(in the rows, 128 means zero)
Each row of numbers belongs to one of the nodes below and depends on some of the facts about them. Some rows are named. Which node is each other row?

Named rows:
[106 117 103 159 108 118 134 130 111 132 143 109 136 155 100  97 112 174
 118 159 126 134 104  94  64 112 144 118 115 145]: bobrek
[135 129 141 100 133 127 116 139 147 112 111 138 130 118 146 147 148 112
 137 112 135 124 146 141 178 125 111 140 140 116]: dudil
[159  79 114  85 112 124 123  89 111 106  90 163 107 145 108 127 144 126
 121 120 177 103 136 182 224 108 143 153 132  93]: dazir
[149 157 144 112 134 130 118 125 154  81 116 122 151 115 159 166 134 114
 128  96 125 108 132 155 163 134 115 157 106 126]: stastim
[140 145 146 144 136 124 130 112 133 104 142 156 126 120 175 172 114  95
 109  89 110  98 139 165 155 165 113 133 107 131]: kofom
[115 106 129 156  90 116 133 126 107 163 136 106 129 142  97  74 115 183
 120 157 129 135 119  96  61  98 152 102 148 138]: bova
[141 137 139 111 145 137 126 127 133 127 127 143 115 114 148 151 133  87
 132 111 126 126 136 152 160 148 121 138 129 112]: klenoflon
[138 131 143 109 139 130 118 133 137 127 120 141 116 116 145 145 141  97
 134 114 129 124 143 147 172 135 113 137 137 113]: skogun
[140 139 142 103 135 129 119 134 150 103 112 133 137 115 150 154 143 114
 135 107 132 120 143 146 171 128 114 145 130 120]: grigil
[121 113 147 103 132 121  83 165 128 135 127 155  97 129 148 126 154  80
 134 130 119 120 141 126 188 132  92 153 136 107]: ratran
[145 142 143 109 141 136 114 129 142 114 118 131 129 118 147 152 132  98
 135 111 122 120 142 155 162 137 119 143 123 116]: brezi
[143 142 139 115 144 138 126 126 134 121 128 140 118 115 152 155 130  87
 129 109 125 122 132 155 157 149 120 142 121 114]: skobrel
[ 98 156 106 187 110 106 126 145 133 121 162  86 114 174 110 138  95 164
 131 169 152 176 100 101  52  77  99  71 141 123]: nefa
[164 162 162  83 145 138 103 119 135 120 150 182 145  85 119 134 157 103
 161  90 128  94 180  86 125 171 110 135 114  97]: stivur
[119  77 121 125  91 162 139 163 117 155 118 121 133 152 123 115 102 152
  85 160 121 116  69 118  37 124 195 113 120 229]: gidalun
[124 155 130 169  93 114  75 145 146 113 139  75 124 191  80 138  82 182
 140 179 156 157 126 120  58  38 100  51 147 142]: pegeflen
[118 108 141 104 135 122  81 170 121 141 135 162  82 135 150 126 152  66
 133 137 118 123 135 126 186 139  91 154 133  97]: lugan
[141 134 143 109 140 134 124 128 138 125 120 140 122 113 145 146 138 100
 134 109 130 124 143 148 166 138 118 135 137 118]: vifom
[137 131 143 109 138 130 116 135 136 126 120 142 116 118 146 144 140  96
 134 115 129 125 142 146 173 135 112 138 137 112]: noklar
[ 82  88 105 160 116 129 150 158 117 157 115  87 148 142 133  85 118 170
  96 163  85 135  85 108  80 123 167 143 119 199]: posken

Facts:
kofom Π:131 ω:skobrel
lizem Π:131 ω:popul
kiskis Π:131 β:kofom ω:skitrufa
stivur Π:131 ω:satus
skunar Π:131 β:kiskis ω:tudim
zetan Π:131 β:klafo ω:stodo
nupar Π:738 ω:gazas
neber Π:131 β:mito ω:guklo
skili Π:131 β:brenik
gidalun Π:738 β:traruska ω:braplol
rostol Π:738
trasobek Π:738
flokan Π:131 β:gilo ω:fonel
drobu Π:131 β:bradrom ω:diskastum
datran Π:738 β:grosis ω:flusides
kluda Π:131 β:nugis ω:vudek
lafle Π:131
dribrok Π:738
trilan Π:738 β:flusides ω:skunar
kloki Π:131 β:tratu ω:nefa
grutan Π:131
grosis Π:738 β:zorezun
diflo Π:131 ω:trimul
bridizo Π:131 β:flitren ω:skogun
redom Π:738 β:riren
gefin Π:738 β:katre ω:bokes
grumu Π:131 β:bratrik
gratri Π:738 ω:kivo
mito Π:131 β:bropin ω:fozul
flukluvun Π:131 ω:tirifas
stusto Π:738 β:gefin
popul Π:131 ω:flokan
fonel Π:131 ω:pleklis
plavel Π:131 β:vudek
kora Π:738
tadrus Π:131 β:pliplun
klepano Π:738 ω:pliplun
drikos Π:131 β:dudil ω:gefin
stopas Π:738
sufom Π:131 β:tadrus ω:gilo
skitrufa Π:131
nuvulu Π:131 β:bogal
gistes Π:738 ω:verel
ronetan Π:131 ω:grigil
nefa Π:738 ω:mito
zezur Π:738 β:satus ω:zeger
tratu Π:131 β:stuskosak ω:funun
tastal Π:738
zede Π:131 β:flokan
flosa Π:131 β:zuplil
tudim Π:131 β:kluda
neklam Π:738 β:fozor ω:lenom
bova Π:738 β:suskel
skobrel Π:131 β:trugefla ω:totruk
robratan Π:738 β:trisak
posken Π:738 ω:tratu
stodo Π:131
tose Π:738 β:zetan ω:stuskosak
tragopo Π:738 β:nupuru ω:stobribra
fuza Π:131 β:dustun
bropin Π:738 β:skili
trisak Π:131 β:plodre
kigir Π:131 β:skurem
rosi Π:738 β:neklam
mumon Π:738 ω:posken
zevir Π:131 ω:klepano
deskeple Π:131 ω:tastal
vabre Π:131 β:grusuk
nokor Π:131 β:rosi
klafo Π:738 β:grikek
plodre Π:131 β:bropon
kivo Π:131 ω:brenik
vudek Π:738 β:pegeflen ω:flukluvun
noples Π:738 β:drikos
skipe Π:738 β:stazak
seber Π:131 β:grigil
ritrom Π:738 ω:trabri
dugen Π:131 β:tudim
klenoflon Π:131 β:datran ω:lafle
levostul Π:131 β:stodo ω:zevir
flusides Π:738 β:seber ω:tabe
litrak Π:131 ω:drikuzos
pleklis Π:738 ω:mazoflir
sadedrul Π:738 ω:bobrek
gilo Π:131 ω:stivur
bradrom Π:131 β:flestok
traruska Π:738 β:sotol
pleter Π:131 β:rostol
fozor Π:131 β:klebra ω:bradrom
flizul Π:738 ω:flestok
klobram Π:738 ω:nupuru
bropon Π:738 β:niskom
lugan Π:131 β:lenom
tirifas Π:131 ω:lizem
satus Π:131 β:dusifos ω:tragopo
todro Π:131 ω:gistes
fozul Π:131 β:robratan ω:pegeflen
gogik Π:131 ω:noklar
milel Π:738 β:tose ω:mestal
grikek Π:738 β:lonobrak ω:vifom
braplol Π:131 ω:todro
stobribra Π:131 ω:traskel
katre Π:738 ω:gagim
trusinir Π:131
guklo Π:738 β:grebram ω:klenoflon
dazir Π:131 β:zezur
lonobrak Π:738 β:gosin ω:ratran
todruva Π:738 β:skunar ω:trasobek
skogun Π:131
tabe Π:131 ω:vozam
vifom Π:131 ω:tedreko
gosin Π:131 β:flosa
tedreko Π:131 ω:rostol
bogal Π:738 β:todruva ω:bekles
pliplun Π:738 β:vabre ω:datran
grigil Π:131 β:stastim ω:stopas
drikuzos Π:131 β:dazir
gazas Π:131 β:skipe ω:gogik
lenom Π:738 β:redom ω:fubir
tridrozos Π:131 β:fuza ω:kora
funun Π:738 ω:domal
bokes Π:738 ω:kloki
nugis Π:131 β:drobu
pegeflen Π:738 β:stusto ω:flizul
skurem Π:131 β:bridizo
flitren Π:738 β:postam ω:grikek
miklon Π:131 β:sufom
trugiklis Π:131 ω:fozor
sunu Π:131 β:flodrak ω:trusinir
riren Π:738 β:klenoflon
trugefla Π:738
bikle Π:738 ω:guto
niskom Π:131 β:lugan
bobrek Π:738 ω:neber
bristek Π:131 β:zibror ω:drobu
droke Π:131 β:dribrok ω:mumon
totruk Π:738 β:gistes ω:dustis
gagim Π:131 ω:flitren
stastim Π:131 ω:sadedrul
sigran Π:131 ω:dazir
grebram Π:738
domal Π:131 ω:levostul
bekles Π:131 ω:sunu
stuskosak Π:738 ω:bikle
flestok Π:131 β:gogik
klebra Π:738 β:gazas
dustis Π:738 ω:todruva
stazak Π:131 β:brezi
zuplil Π:738 β:tragopo
sotol Π:131 β:dugen ω:dudil
brezi Π:131 β:funun
dusifos Π:131 β:noples
bratrik Π:131 β:fozul
ratran Π:131 ω:lugan
mazoflir Π:738 β:bristek ω:lonobrak
noklar Π:131
diskastum Π:131 ω:nupar
zorezun Π:131 β:skobrel
niflu Π:131 β:kloki
dustun Π:131 β:gidalun
nupuru Π:131 β:nokor ω:deskeple
postam Π:131 β:neber
fubir Π:131
brenik Π:131 β:totruk
suskel Π:131 β:druzitrir
dudil Π:131 β:traskel
trabri Π:131 ω:sufom
traskel Π:131 β:trilan ω:zezur
grusuk Π:131 β:milel
verel Π:738 ω:droke
mestal Π:131 ω:grutan
druzitrir Π:131 ω:kiskis
guto Π:131 ω:klobram
trimul Π:738 ω:gratri
flodrak Π:131 β:popul
zibror Π:131 β:nuvulu
vozam Π:738 ω:sigran
zeger Π:738 ω:drikos

Name these rows:
No name comes twice in this set of rows, the named rows included.
[ 99  87 119 144 106 146 133 171 123 156 111 104 143 144 121 101 113 157
  90 161 100 123  67 102  66 118 170 126 118 240]	verel
[ 82 105  93 176 116 114 139 143 115 121 123  64 158 157 146  87 106 175
  93 161  68 122  85 127  86 124 160 177  81 164]	funun
[124 101 118 120 143 122 154 105 123 132  97 119 127 115 159 118 139 117
 119 113 108 127 145 184 206 142 145 171 133  98]	zevir
[136 139 120 157 110 133 139  92 136 122 112  69 183 143  83 106  91 220
 129 146 120 129 146 133  51  89 174  91 123 160]	vudek
[ 95 160 124 180 115 101  99 143 145 122 145  55 158 161 108 103 101 199
 148 169 101 157 162 100  56  75 107  93 136 112]	gefin
[154 150 141 113 145 143 150 103 145 120 114 130 140 101 143 160 128 112
 135  96 136 129 146 163 154 143 134 123 137 124]	lizem
[ 85 145 105 159 121 101 140 143 129 127 159 100 162 135 112  90 135 196
 151 151 112 152 151  51  49 118 117 113 130 105]	zezur
[144 170 144 128 139 134 118 141 152 124 141 132  82 137 141 198 112  74
 148 125 175 171 129 161 147 104  80  70 171 103]	fozul
[117 181 125 151 180 119 116 130 162 110 131 122 118 131 129 186 123 100
 159 123 133 170 162 145 185 115  60  79 153 120]	kloki
[176 161 166  77 139 146  96 116 134 114 149 192 139  91 107 142 153  99
 158  90 144  88 169  89 121 164 112 125 112 108]	trabri
[152 164 151 119 117 132  93 154 154 104 150 137  78 153 160 204 107  69
 138 127 174 150 127 168 131 104  81  88 151  88]	flestok

The same nodes again, as new rows of numbers:
Known rows:
[144 133 116 131 162 133 128 126 157 131 169 121 104 103 107 181 140 133
 145 119  94 141 126 109 106 105 113  98 127  89 147]: sigran
[138 125 122 128 140 130  87 124 163 102 154 135 119 135 119 183 159 106
 131 124 130 166 123 101 110 127  97  90 115  92 110]: dazir
[138 124 124 129 138 130  81 123 161  94 153 135 126 138 119 177 164 107
 130 130 134 162 122 103 113 130 102  90 112  90 107]: drikuzos
[106 141 160 124  88 103 182 116  86 170  89 130 135 147 162  66  98 139
  97 122 142  85 131 147 142 123 131 174 155 197 120]: flizul
[155 151  91 170 148 144  79 145 151 101 162  83 126  88 100 185 134 126
 159 148 121 115 123 138 112 118 142  89 119 111 160]: gilo
[136 126 129 130 131 125  78 126 161  96 155 132 123 141 123 184 167 102
 125 134 137 161 125 100 111 130  96  84 116  92 102]: dudil
[156 163 114 184 128 120  70 127 157 102 178  74 125 108 120 209 155 116
 136 157 135  97 126 125  95  99 115  71 130 125 133]: traskel
[146 140 112 127 171 129 154 127 168 156 171 123  83  93 104 199 124 134
 151 105  77 151 125 103  97  96  99  94 134  93 159]: tabe
[155  98 118 132 145 147 106 107 159  77 149 144 148 122  97 150 133 124
 145 126 111 168 124 111 100 131 109  93  95  80 120]: fuza
[ 89 169 162  86  83  99 149 125  75 131  88 135 117 110 139  52 129 129
 100  97 110  79 111 165 183 164 168 195 155 182 150]: mazoflir
[120 115 136 112  88  96 195 179  84 212  77 132 101 149 129  62  68 158
 110 153 140 114 162 141 150 131 151 154 180 191 136]: funun
[150 102 118 127 160 126 128 167 161 156 153 122 110 127  89 173 131 157
 146 143  97 141 139  93 107 103 111  97 155  73 141]: domal
[105 144 151 123  84 104 174 133  85 171  80 123 126 129 152  71  89 139
 108 132 137  88 129 155 148 135 141 170 159 192 141]: sadedrul
[143 121 112 129 155 145  89 124 158  93 151 137 135 133 109 159 156 116
 138 115 128 164 120 108 119 132 117 105 106  91 112]: plavel
[140 125 125 135 154 133 108 128 145 110 171 117 119 110 108 165 159 137
 141 135 104 124 129 115 115 111 128 100 126  82 140]: diskastum
[117 152 164 144  91 100 188  92  87 166 109 120 146 156 172  67 108 141
  86 114 150  63 133 146 130 101 125 174 151 217  99]: bokes
[114 148 138 113 102  96 224 151 112 234  73 130  91 120 138 104  47 144
 121 106 110 118 131 134 128 117 109 165 178 198 160]: klepano
[142 124 123 136 153 134 107 127 147 111 170 118 120 113 110 167 156 135
 141 134 108 127 129 116 114 113 126  99 124  85 136]: ronetan
[143 118 111 128 154 146  91 123 157  93 150 139 134 133 111 160 153 115
 140 118 130 167 122 109 119 131 116 103 103  89 113]: noklar
[123 101 112 154 158 159  93 117 139 110 143 126 146 130 106 155 163 114
 136 117 146 191 114 108 121 105 109  93 108  88 135]: skili

Rows to name:
No name comes twice in this set of rows, the named rows included.
[155  98 133 135 141 137 124 105 145  84 166 129 139  95  90 152 133 145
 146 146  79 131 130 120  95 116 117  85 112  66 147]	kluda
[156 103 131 140 143 135 124 111 147  90 168 124 136  97  91 157 134 147
 146 147  82 127 132 118  94 113 119  86 117  71 147]	drobu
[150 111 115 127 165 126 139 160 166 164 157 122 100 119  91 183 125 153
 148 131  90 148 136  92 102 100 104  95 153  80 148]	levostul
[149 106  94 118 157 148 108 121 148 104 170 136 105 131 119 154 150 114
 139 118 132 177 151 114 126 138 147  89  82 104 108]	nokor
[106 125 135 103 103 109 224 145 123 251  68 120 101 128 159 118  49 151
 118  93 106 102 135 124 131 132 119 182 164 197 155]	pliplun
[152 152 140 170 135 113  95 100 154 105 194  94 128 134 134 194 176 123
 116 143 130  95 131 107  90  82  98  79 130 117 104]	drikos
[113 127 120 106  88 117 174 126  85 165  81 144 110 150 161  59  80 115
 106 114 165 144 154 155 158 160 161 160 114 214 112]	rosi
[143 110 108 124 155 139 123 127 137 120 187 115  93 110 117 160 156 138
 140 134 108 134 158 121 124 121 159  90 104  92 133]	nupuru
[ 92  94 158 145  75 113 151 169  62 183  55 114 163 159 131  41 106 160
  99 171 170 100 137 146 163 121 149 165 186 170 139]	gistes
[158  96 129 139 141 137 124 108 151  86 164 127 140 101  90 154 129 147
 147 145  85 133 129 116  92 116 115  87 111  71 142]	sotol
[109 156 142 117  97 100 208 132 102 207  81 128 100 116 148  97  64 135
 116 106 116 108 126 145 135 122 120 167 163 202 157]	vozam
[ 75 144 168  90  77 107 167 111  66 136  86 142 115 107 162  56 119 122
 103 127 119  95 122 169 173 159 158 178 138 164 157]	pleklis
[112  98 157 122  73 100 152 187  81 185  56 124 152 170 130  47  91 168
 104 177 157  84 148 138 159 141 150 173 191 169 122]	mumon
[129 124 130 122 150 137 104 119 141  95 171 126 116 104 114 158 169 128
 141 133  99 131 127 122 123 123 133 103 115  72 143]	ratran

The same nodes again, as new rows of numbers:
Named rows:
[105 158 131 188 122 170 132 113 124  97 119  62 130]: dustun
[107 146 127 152 146 148 140 127 103 133 141  95 103]: bekles
[106 135 119 148 154 146 137 131 114 131 153  94 109]: diskastum
[118 115  90 146 183 170 134 123 108 138 148 113 112]: fozor
[145 201 108 168 127 153 182  92 127 100 145  48  96]: robratan
[106 136 121 149 152 148 136 130 114 129 151  91 112]: deskeple
[146 140  68 153 172 169 177 125 116 144 184 124  73]: klepano
[135 182 102 155 140 148 178 113  98 143 162 108  75]: mumon
[134 152 120 128 182 148 144 114 129 149 141 112 118]: fozul
[129 144  95 146 168 166 146 114 121 158 149 136 117]: tratu
[113 167 123 177 123 168 141 107 124 102 121  54 122]: zorezun
[132 202 114 165 127 145 171  96 123  92 139  52 107]: bropin
[105 166 121 173 120 162 133 110 121  99 118  52 126]: niflu
[112 124 113 147 157 164 141 129 108 136 150 103  98]: trugiklis
[127 196  90 150 132 150 172 104 113  85 134  72  93]: noples
[123 244 137 140 164 103 161 121 117 109 128  90 119]: zezur
[120 134 104 144 146 178 140 109 135 114 133  61 118]: suskel
[150 214 114 172 120 152 187  84 124 102 142  45  93]: bropon
[137 188 118 129 166 127 168 123 124 124 153  81  90]: nefa
[126 195 123 143 138 125 175 110 102 127 160  84  83]: gratri

Rows to name:
No name comes twice in this set of rows, the named rows included.
[126 219 143 191 116 137 170 100 133  87 134  48 131]	traruska

